Here is a tiny trained network, its code and every weight. The questions are about switching its units off for an input and a class, where a switched-off unit gives its printed mean instead of its output.

import numpy as np


def w(rows, s, z=0):
    codes = np.array(rows[::2]) - 128.0
    scale = np.full(codes.shape[1], s)
    scale[-1] = z or s
    return codes * scale


def f(y):
    return y / 2 * (1 + np.tanh(0.7978845608 * (y + 0.044715 * y**3)))


def log_softmax(a):
    a = a - a.max(-1, keepdims=True)
    return a - np.log(np.exp(a).sum(-1, keepdims=True))


def net(x, mask):
    res = np.array(x, float).reshape(1, 6) / 4 @ E
    y = f(res @ A[0][:, :-1].T + A[0][:, -1])
    res = res + np.where(mask, y, B[0][:, -1]) @ B[0][:, :-1]
    return log_softmax(res[-1] @ U[:, :-1].T + U[:, -1])


A, B = {}, {}
E = w([
[154,22,156,195,245,198,47,18],'x0',
[121,118,128,113,128,136,147,118],'x1',
[43,243,14,148,209,26,130,34],'x2',
[131,134,119,144,127,129,118,137],'x3',
[131,144,138,119,127,132,119,128],'x4',
[198,202,177,253,61,182,229,29],'x5',
],0.0064)
A[0] = w([
[170,195,186,199,108,187,180,76,70],'n1',
[57,223,36,113,155,61,176,65,168],'n2',
[116,234,133,56,64,96,190,213,30],'n3',
[151,122,120,84,60,165,204,201,103],'n4',
[112,111,120,38,169,103,79,190,81],'n5',
[37,195,59,156,168,44,159,68,176],'n6',
[173,185,170,192,67,135,207,56,76],'n7',
[153,50,149,162,238,176,74,10,98],'n8',
[93,152,124,90,121,123,43,178,90],'n9',
[87,223,86,80,1,58,190,195,21],'n10',
[122,63,226,122,64,171,158,202,163],'n11',
[217,98,168,99,82,163,144,163,147],'n12',
[70,81,90,33,153,102,45,194,118],'n13',
[164,63,237,122,34,168,115,214,174],'n14',
[189,197,154,212,70,141,195,86,76],'n15',
[102,165,94,112,86,89,209,183,4],'n16',
[119,192,83,139,163,63,139,85,139],'n17',
[187,166,151,143,158,115,176,108,139],'n18',
[164,189,129,179,67,171,203,110,70],'n19',
[95,143,125,138,155,90,113,109,167],'n20',
],0.0076,0.0024)
B[0] = w([
[69,74,94,154,129,55,176,171,211],'n1',
[231,188,103,61,57,189,95,63,237],'n2',
[90,69,198,222,231,190,91,182,216],'n3',
[181,162,196,149,163,201,119,81,186],'n4',
[60,87,53,89,166,53,214,150,197],'n5',
[203,218,82,53,87,180,111,80,233],'n6',
[48,82,59,129,144,63,206,183,216],'n7',
[175,81,223,207,210,178,74,126,254],'n8',
[102,54,90,148,120,68,179,171,166],'n9',
[150,53,254,208,202,215,87,122,237],'n10',
[211,178,74,61,61,174,88,64,226],'n11',
[132,183,122,49,86,170,107,94,198],'n12',
[59,60,54,106,128,51,224,209,232],'n13',
[211,221,58,52,50,176,133,80,253],'n14',
[53,73,31,152,110,54,175,188,215],'n15',
[158,128,202,183,189,163,125,118,176],'n16',
[165,180,92,73,78,150,132,106,190],'n17',
[108,110,134,110,146,120,142,155,154],'n18',
[79,78,84,129,162,74,186,166,195],'n19',
[164,156,156,93,151,112,171,113,154],'n20',
],0.007,0.0095)
U = w([
[216,212,76,67,18,166,113,54,171],'0',
[10,49,73,91,83,24,202,203,2],'1',
[170,51,254,227,195,200,66,96,134],'2',
],0.007,0.00045)

Each question gives the input, the list of numbers given to net, and the class t.
The units are the neurons (one row each of A and B). Each row of codes is followed by its name. A weight is (code - 128) times the scale printed after its matrix; where a second scale follows, it is the last column's (A, B and U).
mask holds one flag per neuron, in row order. A switched-off neuron (its flag False) gives its mean, the last column of its row in B, instead of its output. The means were averaged over made-up inputs and are rounded, as every weight is.
A unit's drop is (log p(t) with every unit on - log p(t) with that unit switched off) / (log p(t) with every unit on - log p(t) with every unit switched off).
The circuit of an input: a set's keep is (log p(t) with only the set's units on - log p(t) with every unit switched off) / (log p(t) with every unit on - log p(t) with every unit switched off). Starting from the 12 units with the biggest drops (on a tie, the unit counted first), units are removed one at a time, each time the one whose removal leaves the highest keep (on an exact tie, the one counted first), for as long as the keep stays at least 0.8.
circuit, biggest first: the units of the circuit, biggest drop first
unit that matters most: the unit with the biggest drop
k most important neurons: the k neurons with the biggest drops, biggest first
drop when u is switched off: that unit's drop, to one decimal
input [3,3,-1,6,0,3], class 1: 3 most important neurons	n10; n3; n4
input [-6,3,2,2,1,-5], class 2: circuit, biggest first	n10
input [-4,-2,-8,4,-7,-6], class 0: 2 most important neurons	n14; n11
input [-5,-8,-3,-7,-7,4], class 2: 4 most important neurons	n10; n13; n4; n3
input [5,-5,-2,7,-8,-6], class 1: 2 most important neurons	n13; n10
input [1,-4,6,4,4,-5], class 0: 2 most important neurons	n2; n6
input [1,3,7,-5,2,-6], class 0: 2 most important neurons	n2; n6
input [6,1,-7,3,6,7], class 0: 3 most important neurons	n14; n11; n13
input [-7,3,-4,-5,0,-6], class 2: 3 most important neurons	n10; n3; n4
input [-5,-1,-3,1,8,-2], class 2: 2 most important neurons	n3; n10
input [8,7,-8,-6,-6,8], class 0: 3 most important neurons	n14; n11; n12
input [4,-5,8,5,1,-8], class 0: 2 most important neurons	n6; n2
input [6,4,-8,0,5,-3], class 0: drop when n14 is switched off	0.2
input [-6,4,8,4,7,-4], class 0: drop when n2 is switched off	1.2
input [4,-3,-5,-3,4,7], class 1: drop when n7 is switched off	0.1
input [6,2,-8,-5,-1,1], class 0: unit that matters most	n14
